Below is a small trained network, with its code and all its weights. Each question gives an input and a target symbol and asks what happens when units are switched off, that is, made to give their printed mean instead of their output.

import numpy as np


def w(rows, s, z=0):
    codes = np.array(rows[::2]) - 128.0
    scale = np.full(codes.shape[1], s)
    scale[-1] = z or s
    return codes * scale


def f(y):
    return np.maximum(y, 0)


def softmax(a):
    e = np.exp(a - a.max(-1, keepdims=True))
    return e / e.sum(-1, keepdims=True)


def log_softmax(a):
    a = a - a.max(-1, keepdims=True)
    return a - np.log(np.exp(a).sum(-1, keepdims=True))


def net(x, mask):
    ids = ['αβδεηθξφω'.index(c) for c in x.split()]
    T = len(ids)
    res = E[ids] + P[:T]
    u = 0
    for l in range(2):
        q, k, v = (res @ M[l].T for M in (Q, K, V))
        z = softmax(np.where(np.tri(T) > 0, q @ k.T / 4**0.5, -1e9)) @ v
        res = res + np.where(mask[u], z, O[l][:, -1]) @ O[l][:, :-1]
        u += 1
        y = f(res @ A[l][:, :-1].T + A[l][:, -1])
        res = res + np.where(mask[u : u + 4], y, B[l][:, -1]) @ B[l][:, :-1]
        u += 4
    return log_softmax(res[-1] @ U[:, :-1].T + U[:, -1])


Q, K, V, O, A, B = {}, {}, {}, {}, {}, {}
E = w([
[131,213,164,100,104,34,82,142,122,123,117,66],'α',
[104,250,162,142,186,105,202,187,72,65,238,113],'β',
[64,107,173,151,154,62,63,60,132,65,126,168],'δ',
[187,93,103,147,86,238,49,97,107,80,137,176],'ε',
[135,144,108,147,58,60,137,139,65,188,129,25],'η',
[232,200,133,170,93,106,66,118,175,82,183,175],'θ',
[61,144,176,216,108,183,81,109,91,206,110,160],'ξ',
[131,99,8,125,143,113,57,169,99,84,195,112],'φ',
[206,49,87,188,139,175,148,144,92,143,66,45],'ω',
],0.019)
P = w([
[133,116,99,75,110,103,214,144,158,166,118,181],'0',
[142,78,138,100,134,102,177,120,134,196,147,163],'1',
[100,103,116,166,67,139,252,134,114,107,133,89],'2',
[156,137,126,126,88,97,144,196,101,135,77,186],'3',
[154,97,148,95,126,115,112,106,117,162,147,134],'4',
[124,133,119,166,100,158,213,104,112,98,127,86],'5',
[171,154,136,140,100,110,107,193,75,118,73,175],'6',
[167,122,147,85,119,141,74,87,100,130,147,118],'7',
[133,162,128,178,119,175,190,84,114,89,121,85],'8',
[159,170,145,186,96,104,66,204,84,115,93,171],'9',
[164,140,168,104,140,145,46,67,100,116,163,112],'10',
[124,179,138,197,124,187,155,72,117,80,125,77],'11',
[170,177,156,200,104,126,79,152,60,95,73,189],'12',
[161,124,144,136,151,163,20,36,109,130,173,115],'13',
],0.014)
Q[0] = w([
[184,180,110,164,108,123,129,166,84,85,119,143],'0.h1',
[144,145,113,149,144,70,91,185,63,100,60,160],'0.h1',
[69,121,158,127,137,152,121,175,104,174,47,253],'0.h1',
[84,158,140,119,174,135,233,132,189,125,158,116],'0.h1',
],0.013)
K[0] = w([
[174,208,143,219,130,167,108,115,109,99,113,138],'0.h1',
[108,171,177,164,146,142,96,49,132,68,109,168],'0.h1',
[89,134,127,147,120,159,153,115,159,137,120,210],'0.h1',
[145,142,127,57,131,108,248,179,125,140,138,137],'0.h1',
],0.013)
V[0] = w([
[217,122,56,185,89,27,117,65,180,102,126,138],'0.h1',
[166,113,133,147,49,182,169,90,168,191,170,110],'0.h1',
[104,62,184,127,84,114,126,111,254,86,77,98],'0.h1',
[179,89,78,118,157,157,149,200,119,118,143,153],'0.h1',
],0.0084)
O[0] = w([
[214,1,245,124,56,203,246,222,173,177,158,87,253],'0.h1',
[142,140,202,21,45,140,204,174,95,123,76,136,78],'0.h1',
[221,132,45,143,218,155,160,73,142,101,112,163,6],'0.h1',
[218,46,60,153,26,215,110,82,74,139,170,54,117],'0.h1',
],0.0085,0.0054)
A[0] = w([
[68,124,94,162,130,90,189,183,76,64,109,51,166],'0.n1',
[31,118,111,169,92,106,137,162,42,147,35,218,104],'0.n2',
[163,103,173,105,107,111,57,91,87,114,75,221,255],'0.n3',
[137,113,126,95,152,46,21,133,118,255,94,168,173],'0.n4',
],0.0065,0.0018)
B[0] = w([
[130,238,82,167,108,142,223,97,71,211,159,131,228],'0.n1',
[82,78,116,95,117,197,114,149,121,123,140,85,255],'0.n2',
[179,68,76,236,10,78,149,145,209,155,134,188,226],'0.n3',
[86,183,116,123,98,143,244,140,170,34,152,88,246],'0.n4',
],0.011,0.0071)
Q[1] = w([
[90,180,80,154,85,197,152,185,163,63,71,128],'1.h1',
[139,143,109,98,59,156,106,240,115,151,83,144],'1.h1',
[151,171,120,79,116,76,60,68,153,190,2,144],'1.h1',
[133,148,74,219,102,175,117,194,142,132,167,183],'1.h1',
],0.0064)
K[1] = w([
[43,151,202,178,113,122,57,69,171,88,58,203],'1.h1',
[165,126,205,146,67,170,129,125,89,162,4,99],'1.h1',
[134,91,36,159,50,93,253,144,114,218,54,203],'1.h1',
[146,145,186,210,65,234,31,112,172,50,143,199],'1.h1',
],0.0052)
V[1] = w([
[117,121,240,233,49,61,97,126,152,139,116,121],'1.h1',
[97,116,189,71,162,181,181,226,77,144,121,211],'1.h1',
[117,90,100,153,84,184,186,48,90,87,64,106],'1.h1',
[93,113,137,183,121,31,252,124,103,168,112,41],'1.h1',
],0.0044)
O[1] = w([
[100,83,199,75,133,111,213,72,199,163,90,79,254],'1.h1',
[162,87,41,158,90,146,90,190,121,59,86,22,90],'1.h1',
[107,135,97,212,203,195,119,43,194,251,89,166,180],'1.h1',
[125,2,127,124,204,70,50,58,178,80,147,128,196],'1.h1',
],0.0081,0.0092)
A[1] = w([
[120,25,131,143,52,105,2,166,199,106,234,176,154],'1.n1',
[129,152,117,45,140,94,52,148,181,34,88,55,99],'1.n2',
[249,136,130,195,107,42,230,165,140,131,151,139,155],'1.n3',
[138,104,68,135,198,211,125,101,47,104,153,48,4],'1.n4',
],0.0064,0.0038)
B[1] = w([
[99,202,77,43,145,124,110,119,132,114,80,109,253],'1.n1',
[153,146,206,126,79,175,114,10,99,61,42,183,133],'1.n2',
[165,176,141,164,143,68,56,142,67,113,144,131,239],'1.n3',
[138,137,245,90,217,174,140,160,90,100,95,116,169],'1.n4',
],0.011,0.015)
U = w([
[140,174,138,123,120,163,190,90,106,68,71,135,3],'α',
[76,152,127,253,78,149,39,160,63,66,169,144,203],'β',
[112,177,98,172,193,56,109,175,160,154,72,147,175],'δ',
[114,155,97,120,60,71,145,162,108,239,75,206,144],'ε',
[94,41,144,128,62,71,117,64,135,171,178,91,62],'η',
[128,129,144,150,83,99,117,231,178,120,93,101,37],'θ',
[152,171,72,144,81,189,249,140,216,76,115,126,209],'ξ',
[111,222,94,19,156,151,157,144,104,143,83,147,89],'φ',
[114,75,188,140,166,180,78,140,194,158,145,104,173],'ω',
],0.0064,0.0031)

Each question gives the input, a string of symbols that net reads in full, and the target symbol t.
The units are the heads (4 rows each of Q, K, V and O) and the neurons (one row each of A and B). Each row of codes is followed by its name. A weight is (code - 128) times the scale printed after its matrix; where a second scale follows, it is the last column's (O, A, B and U).
mask holds one flag per unit, layer by layer, with each layer's heads first. A switched-off unit (its flag False) gives its mean, the last column of its rows in O or B, instead of its output. The means were averaged over made-up inputs and are rounded, as every weight is.
A unit's drop is (log p(t) with every unit on - log p(t) with that unit switched off) / (log p(t) with every unit on - log p(t) with every unit switched off).
The circuit of an input: a set's keep is (log p(t) with only the set's units on - log p(t) with every unit switched off) / (log p(t) with every unit on - log p(t) with every unit switched off). Starting from all 10 units, units are removed one at a time, each time the one whose removal leaves the highest keep (on an exact tie, the one counted first), for as long as the keep stays at least 0.8.
circuit, biggest first: the units of the circuit, biggest drop first
k most important neurons: the k neurons with the biggest drops, biggest first
k most important neurons of layer l: the k neurons of layer l with the biggest drops, biggest first
input δ ξ ε δ φ δ, target β: circuit, biggest first => (1.h1; 0.n3; 1.n1; 0.n1)
input β φ φ α φ φ ω φ ε φ, target ε: circuit, biggest first => (0.h1; 1.h1; 0.n4)
input δ φ φ φ φ φ φ φ ξ, target ω: 3 most important neurons => (1.n3; 0.n2; 1.n1)
input φ δ φ φ φ ω φ α θ α, target θ: circuit, biggest first => (0.h1)
input φ ε φ ξ η φ φ φ ω φ δ φ η, target δ: 2 most important neurons of layer 1 => (1.n3; 1.n1)
input φ θ θ α, target θ: circuit, biggest first => (0.h1; 1.h1)
input ξ φ α φ δ δ ε φ α φ θ φ, target θ: circuit, biggest first => (0.h1; 1.h1; 1.n3)
input φ δ φ δ δ φ δ φ ξ α, target ξ: 3 most important neurons => (0.n2; 0.n4; 0.n3)
input φ β ξ η ξ, target ξ: circuit, biggest first => (0.n4; 0.n3; 0.h1)
input ω ξ φ ω φ δ φ α δ ε, target ε: circuit, biggest first => (1.h1; 0.n3; 0.n4)
input ω θ φ α α, target α: circuit, biggest first => (1.n2; 0.n4; 1.h1; 0.h1)
input φ φ φ φ δ ω δ ε θ φ ξ φ, target ω: 4 most important neurons => (0.n3; 0.n4; 1.n1; 1.n4)
input ξ ω ε φ δ φ φ φ φ θ δ β, target φ: circuit, biggest first => (0.n1; 0.h1)
input ω φ δ ω δ η, target ε: circuit, biggest first => (0.n1; 0.h1; 1.n3)
input φ φ φ δ δ φ φ, target δ: circuit, biggest first => (0.h1)
input δ φ φ φ ξ δ, target β: circuit, biggest first => (1.h1; 0.n4; 0.n3)
input η φ φ φ, target φ: circuit, biggest first => (1.n1; 0.h1)
input φ φ α ε ω φ φ ξ φ, target ω: 4 most important neurons => (0.n3; 0.n4; 1.n4; 1.n1)
input ξ ξ β φ δ φ δ φ φ φ ξ ω η, target ξ: 2 most important neurons => (0.n2; 0.n4)
input φ ω θ η δ φ θ φ φ ξ φ φ α, target ξ: 3 most important neurons => (0.n4; 0.n2; 0.n3)
input δ φ η φ φ δ φ β φ δ ξ ξ, target ω: most important neuron of layer 1 => (1.n3)
input φ φ β φ ω φ δ δ φ, target η: 3 most important neurons => (0.n1; 0.n3; 1.n1)
input φ φ φ ε ξ δ δ φ φ φ φ φ, target β: 2 most important neurons of layer 0 => (0.n1; 0.n2)
input δ ξ φ ξ δ δ, target η: 3 most important neurons => (0.n3; 1.n1; 1.n4)
input φ α ξ φ, target ξ: 2 most important neurons => (0.n4; 0.n2)
